Below is a small trained network, with its code and all its weights. Each question gives an input and a class and asks what happens when units are switched off, that is, made to give their printed mean instead of their output.

import numpy as np


def w(rows, s, z=0):
    codes = np.array(rows[::2]) - 128.0
    scale = np.full(codes.shape[1], s)
    scale[-1] = z or s
    return codes * scale


def f(y):
    return np.maximum(y, 0)


def log_softmax(a):
    a = a - a.max(-1, keepdims=True)
    return a - np.log(np.exp(a).sum(-1, keepdims=True))


def net(x, mask):
    res = np.array(x, float).reshape(1, 3) / 4 @ E
    y = f(res @ A[0][:, :-1].T + A[0][:, -1])
    res = res + np.where(mask, y, B[0][:, -1]) @ B[0][:, :-1]
    return log_softmax(res[-1] @ U[:, :-1].T + U[:, -1])


A, B = {}, {}
E = w([
[110,252,220],'x0',
[8,64,215],'x1',
[227,76,234],'x2',
],0.012)
A[0] = w([
[45,80,221,120],'N0',
[138,93,173,115],'N1',
[67,141,66,121],'N2',
[138,58,84,99],'N3',
[172,76,179,116],'N4',
[29,156,80,117],'N5',
[161,15,39,96],'N6',
[124,227,199,88],'N7',
[43,178,225,131],'N8',
[147,5,76,93],'N9',
[71,125,124,115],'N10',
[175,100,199,122],'N11',
[155,144,106,163],'N12',
[127,122,130,3],'N13',
[209,188,81,130],'N14',
[169,105,173,121],'N15',
[116,64,95,114],'N16',
[192,199,119,120],'N17',
[110,204,199,115],'N18',
[50,77,182,127],'N19',
[59,193,61,105],'N20',
[141,171,135,65],'N21',
[215,92,205,118],'N22',
[25,174,75,111],'N23',
[155,84,212,120],'N24',
[171,167,106,106],'N25',
[173,105,186,123],'N26',
[129,229,170,100],'N27',
[7,74,215,126],'N28',
[125,146,120,61],'N29',
[177,126,151,120],'N30',
[76,163,90,114],'N31',
[69,155,73,110],'N32',
[127,154,160,72],'N33',
[168,91,189,120],'N34',
[220,174,83,124],'N35',
[139,88,183,123],'N36',
[90,18,109,112],'N37',
[80,55,148,108],'N38',
[211,120,178,100],'N39',
[138,242,173,103],'N40',
[206,138,99,100],'N41',
],0.02,0.027)
B[0] = w([
[220,64,61,230],'N0',
[120,180,94,161],'N1',
[69,174,101,193],'N2',
[133,97,199,173],'N3',
[60,171,112,179],'N4',
[49,221,90,211],'N5',
[135,94,250,219],'N6',
[133,82,255,204],'N7',
[182,48,211,243],'N8',
[143,94,246,203],'N9',
[116,139,82,164],'N10',
[52,200,109,187],'N11',
[141,111,87,175],'N12',
[169,118,115,128],'N13',
[215,85,42,207],'N14',
[72,175,116,169],'N15',
[140,90,201,171],'N16',
[223,82,64,187],'N17',
[142,83,218,207],'N18',
[171,97,42,212],'N19',
[64,192,114,208],'N20',
[146,95,152,137],'N21',
[32,189,102,205],'N22',
[41,215,95,218],'N23',
[70,180,86,193],'N24',
[167,100,71,161],'N25',
[67,190,118,178],'N26',
[112,82,208,196],'N27',
[220,61,11,254],'N28',
[123,108,115,128],'N29',
[91,161,106,158],'N30',
[70,170,109,179],'N31',
[63,181,111,186],'N32',
[127,157,153,138],'N33',
[62,205,106,180],'N34',
[195,99,39,204],'N35',
[95,181,85,173],'N36',
[168,69,234,196],'N37',
[217,92,89,180],'N38',
[82,170,107,179],'N39',
[131,94,249,206],'N40',
[203,55,57,172],'N41',
],0.016,0.027)
U = w([
[207,76,56,254],'0',
[32,166,105,30],'1',
[152,79,252,92],'2',
],0.018,0.0075)

Each question gives the input, the list of numbers given to net, and the class t.
The units are the neurons (one row each of A and B). Each row of codes is followed by its name. A weight is (code - 128) times the scale printed after its matrix; where a second scale follows, it is the last column's (A, B and U).
mask holds one flag per neuron, in row order. A switched-off neuron (its flag False) gives its mean, the last column of its row in B, instead of its output. The means were averaged over made-up inputs and are rounded, as every weight is.
A unit's drop is (log p(t) with every unit on - log p(t) with that unit switched off) / (log p(t) with every unit on - log p(t) with every unit switched off).
unit that matters most: the unit with the biggest drop
k most important neurons: the k neurons with the biggest drops, biggest first
drop when u is switched off: that unit's drop, to one decimal
input [5,6,-6], class 0: unit that matters most	N28
input [-2,-1,2], class 1: 4 most important neurons	(N8 N28 N7 N40)
input [-6,-4,5], class 2: 2 most important neurons	(N6 N9)
input [4,4,-3], class 0: 2 most important neurons	(N28 N6)
input [8,8,-4], class 0: 4 most important neurons	(N28 N0 N19 N6)
input [5,8,6], class 0: 2 most important neurons	(N28 N0)
input [-8,5,8], class 1: 2 most important neurons	(N22 N24)
input [7,8,-8], class 0: 3 most important neurons	(N28 N0 N8)
input [5,5,2], class 0: 4 most important neurons	(N28 N0 N19 N6)
input [8,1,-7], class 2: drop when N27 is switched off	0.2
input [-5,5,6], class 1: drop when N34 is switched off	0.2
input [7,8,1], class 0: drop when N0 is switched off	1.7
